Below is a small trained network, with its code and all its weights. Each question gives an input and a target symbol and asks what happens when units are switched off, that is, made to give their printed mean instead of their output.

import numpy as np


def w(rows, s, z=0):
    codes = np.array(rows[::2]) - 128.0
    scale = np.full(codes.shape[1], s)
    scale[-1] = z or s
    return codes * scale


def norm(h):
    return h / np.sqrt((h * h).mean(-1, keepdims=True) + 1e-5)


def f(y):
    return y / 2 * (1 + np.tanh(0.7978845608 * (y + 0.044715 * y**3)))


def softmax(a):
    e = np.exp(a - a.max(-1, keepdims=True))
    return e / e.sum(-1, keepdims=True)


def log_softmax(a):
    a = a - a.max(-1, keepdims=True)
    return a - np.log(np.exp(a).sum(-1, keepdims=True))


def net(x, mask):
    ids = ['ΘΦεζησ'.index(c) for c in x.split()]
    T = len(ids)
    res = E[ids] + P[:T]
    u = 0
    for l in range(3):
        q, k, v = (norm(res) @ M[l].T for M in (Q, K, V))
        z = softmax(np.where(np.tri(T) > 0, q @ k.T / 2**0.5, -1e9)) @ v
        res = res + np.where(mask[u], z, O[l][:, -1]) @ O[l][:, :-1]
        u += 1
        y = f(norm(res) @ A[l][:, :-1].T + A[l][:, -1])
        res = res + np.where(mask[u : u + 4], y, B[l][:, -1]) @ B[l][:, :-1]
        u += 4
    return log_softmax(norm(res)[-1] @ U[:, :-1].T + U[:, -1])


Q, K, V, O, A, B = {}, {}, {}, {}, {}, {}
E = w([
[72,138,106,40],'Θ',
[86,156,183,121],'Φ',
[76,112,126,68],'ε',
[131,170,165,136],'ζ',
[149,36,200,52],'η',
[186,98,1,189],'σ',
],0.0056)
P = w([
[178,117,113,134],'0',
[58,100,30,129],'1',
[173,145,156,140],'2',
[136,148,182,4],'3',
[149,104,122,145],'4',
[110,253,89,29],'5',
[141,207,203,231],'6',
[77,42,219,71],'7',
[156,127,65,149],'8',
[66,19,147,193],'9',
[167,114,128,129],'10',
],0.0045)
Q[0] = w([
[155,103,68,253],'0.h0',
[64,176,5,95],'0.h0',
],0.0048)
K[0] = w([
[3,197,108,174],'0.h0',
[191,127,58,228],'0.h0',
],0.0055)
V[0] = w([
[148,201,28,191],'0.h0',
[126,2,23,117],'0.h0',
],0.0041)
O[0] = w([
[101,27,247,138,5],'0.h0',
[127,61,94,253,142],'0.h0',
],0.0037,0.0031)
A[0] = w([
[2,10,185,235,224],'0.n0',
[144,183,152,184,129],'0.n1',
[210,45,4,28,242],'0.n2',
[96,136,138,200,6],'0.n3',
],0.0039,0.002)
B[0] = w([
[154,197,81,25,162],'0.n0',
[166,80,147,157,124],'0.n1',
[162,157,254,210,252],'0.n2',
[217,141,212,108,97],'0.n3',
],0.0045,0.0037)
Q[1] = w([
[105,186,39,200],'1.h0',
[131,31,253,106],'1.h0',
],0.0042)
K[1] = w([
[149,10,239,167],'1.h0',
[89,231,5,87],'1.h0',
],0.0035)
V[1] = w([
[137,163,2,118],'1.h0',
[142,138,214,39],'1.h0',
],0.004)
O[1] = w([
[151,155,2,137,5],'1.h0',
[90,85,190,45,246],'1.h0',
],0.0061,0.0014)
A[1] = w([
[133,196,200,168,188],'1.n0',
[150,181,111,53,2],'1.n1',
[99,163,156,62,127],'1.n2',
[114,4,102,153,215],'1.n3',
],0.0048,0.0031)
B[1] = w([
[146,92,104,154,253],'1.n0',
[107,224,133,154,113],'1.n1',
[255,86,129,127,213],'1.n2',
[105,246,184,113,137],'1.n3',
],0.0059,0.0033)
Q[2] = w([
[191,83,32,148],'2.h0',
[12,81,90,252],'2.h0',
],0.0036)
K[2] = w([
[58,79,47,116],'2.h0',
[137,142,159,3],'2.h0',
],0.0044)
V[2] = w([
[3,70,232,174],'2.h0',
[222,121,74,218],'2.h0',
],0.0047)
O[2] = w([
[3,98,139,55,249],'2.h0',
[112,74,136,234,135],'2.h0',
],0.0064,0.0018)
A[2] = w([
[151,1,158,137,252],'2.n0',
[166,181,82,150,9],'2.n1',
[132,84,27,200,115],'2.n2',
[137,176,113,189,75],'2.n3',
],0.0042,0.0016)
B[2] = w([
[59,254,125,185,254],'2.n0',
[124,157,247,120,88],'2.n1',
[68,138,235,156,114],'2.n2',
[130,138,211,154,101],'2.n3',
],0.0044,0.003)
U = w([
[184,200,83,49,131],'Θ',
[52,111,162,254,205],'Φ',
[56,99,42,80,149],'ε',
[154,72,211,32,141],'ζ',
[102,153,170,171,4],'η',
[210,52,54,173,64],'σ',
],0.0048,0.0033)

Each question gives the input, a string of symbols that net reads in full, and the target symbol t.
The units are the heads (2 rows each of Q, K, V and O) and the neurons (one row each of A and B). Each row of codes is followed by its name. A weight is (code - 128) times the scale printed after its matrix; where a second scale follows, it is the last column's (O, A, B and U).
mask holds one flag per unit, layer by layer, with each layer's heads first. A switched-off unit (its flag False) gives its mean, the last column of its rows in O or B, instead of its output. The means were averaged over made-up inputs and are rounded, as every weight is.
A unit's drop is (log p(t) with every unit on - log p(t) with that unit switched off) / (log p(t) with every unit on - log p(t) with every unit switched off).
The circuit of an input: a set's keep is (log p(t) with only the set's units on - log p(t) with every unit switched off) / (log p(t) with every unit on - log p(t) with every unit switched off). Starting from the 12 units with the biggest drops (on a tie, the unit counted first), units are removed one at a time, each time the one whose removal leaves the highest keep (on an exact tie, the one counted first), for as long as the keep stays at least 0.8.
circuit, biggest first: the units of the circuit, biggest drop first
top k neurons: the k neurons with the biggest drops, biggest first
k most important neurons of layer l: the k neurons of layer l with the biggest drops, biggest first
input σ ε Φ ε Φ ζ ε ε ζ ε, target Θ: circuit, biggest first	(0.n0; 0.n2; 2.h0)
input Θ ε ζ, target ε: top 2 neurons	(0.n2; 1.n2)
input Φ ε η ε Θ η Θ σ, target ζ: top 2 neurons	(1.n3; 2.n0)
input ζ ζ ζ ε ε ε Φ, target ζ: circuit, biggest first	(0.h0; 1.h0; 2.h0; 2.n0)
input ε σ ζ Φ, target Φ: top 3 neurons	(0.n0; 2.n0; 0.n2)
input ε ε σ Φ, target Φ: circuit, biggest first	(2.h0; 0.h0; 1.h0; 0.n2)
input Φ ζ ε ε η η ε, target Θ: circuit, biggest first	(2.h0; 0.n2)
input ζ η ζ ε Φ Θ ε η Φ, target ζ: circuit, biggest first	(1.h0; 0.h0)
input ζ η ε ε ε ε ε ε ε, target ζ: circuit, biggest first	(1.h0; 0.n2)
input σ η ε Φ Θ ζ ε ε ε Φ, target Θ: top 2 neurons	(0.n0; 0.n2)
input ζ ζ ζ ε ε ε σ ε ζ, target ζ: circuit, biggest first	(1.h0; 0.h0)
input ζ ε ε ε ε ζ ζ ε Θ, target ζ: circuit, biggest first	(0.h0; 0.n2; 1.n2)
input ζ σ ε Φ ζ η ε Θ ε, target ζ: circuit, biggest first	(0.h0; 1.h0)
input Φ Φ ζ ε Φ, target Θ: circuit, biggest first	(0.n2; 2.h0)
input Φ ζ ε ε ζ ε ε ζ, target Θ: circuit, biggest first	(0.h0; 0.n2; 2.h0)
input ε σ η, target Φ: top neuron	(0.n2)
input ε Φ ε ε ε σ, target Φ: top 3 neurons	(0.n2; 1.n2; 2.n2)
input ε σ ε ε η Φ ε ε ε ζ, target Θ: top 2 neurons	(0.n0; 0.n2)
input ε Φ ε ζ η ζ ε ε Θ, target Φ: 2 most important neurons of layer 0	(0.n0; 0.n2)
input ε ζ η ε Θ σ ζ ε η, target Φ: top 3 neurons	(0.n2; 1.n2; 2.n0)
input ε ε Φ σ ε ζ, target Φ: 2 most important neurons of layer 0	(0.n0; 0.n2)
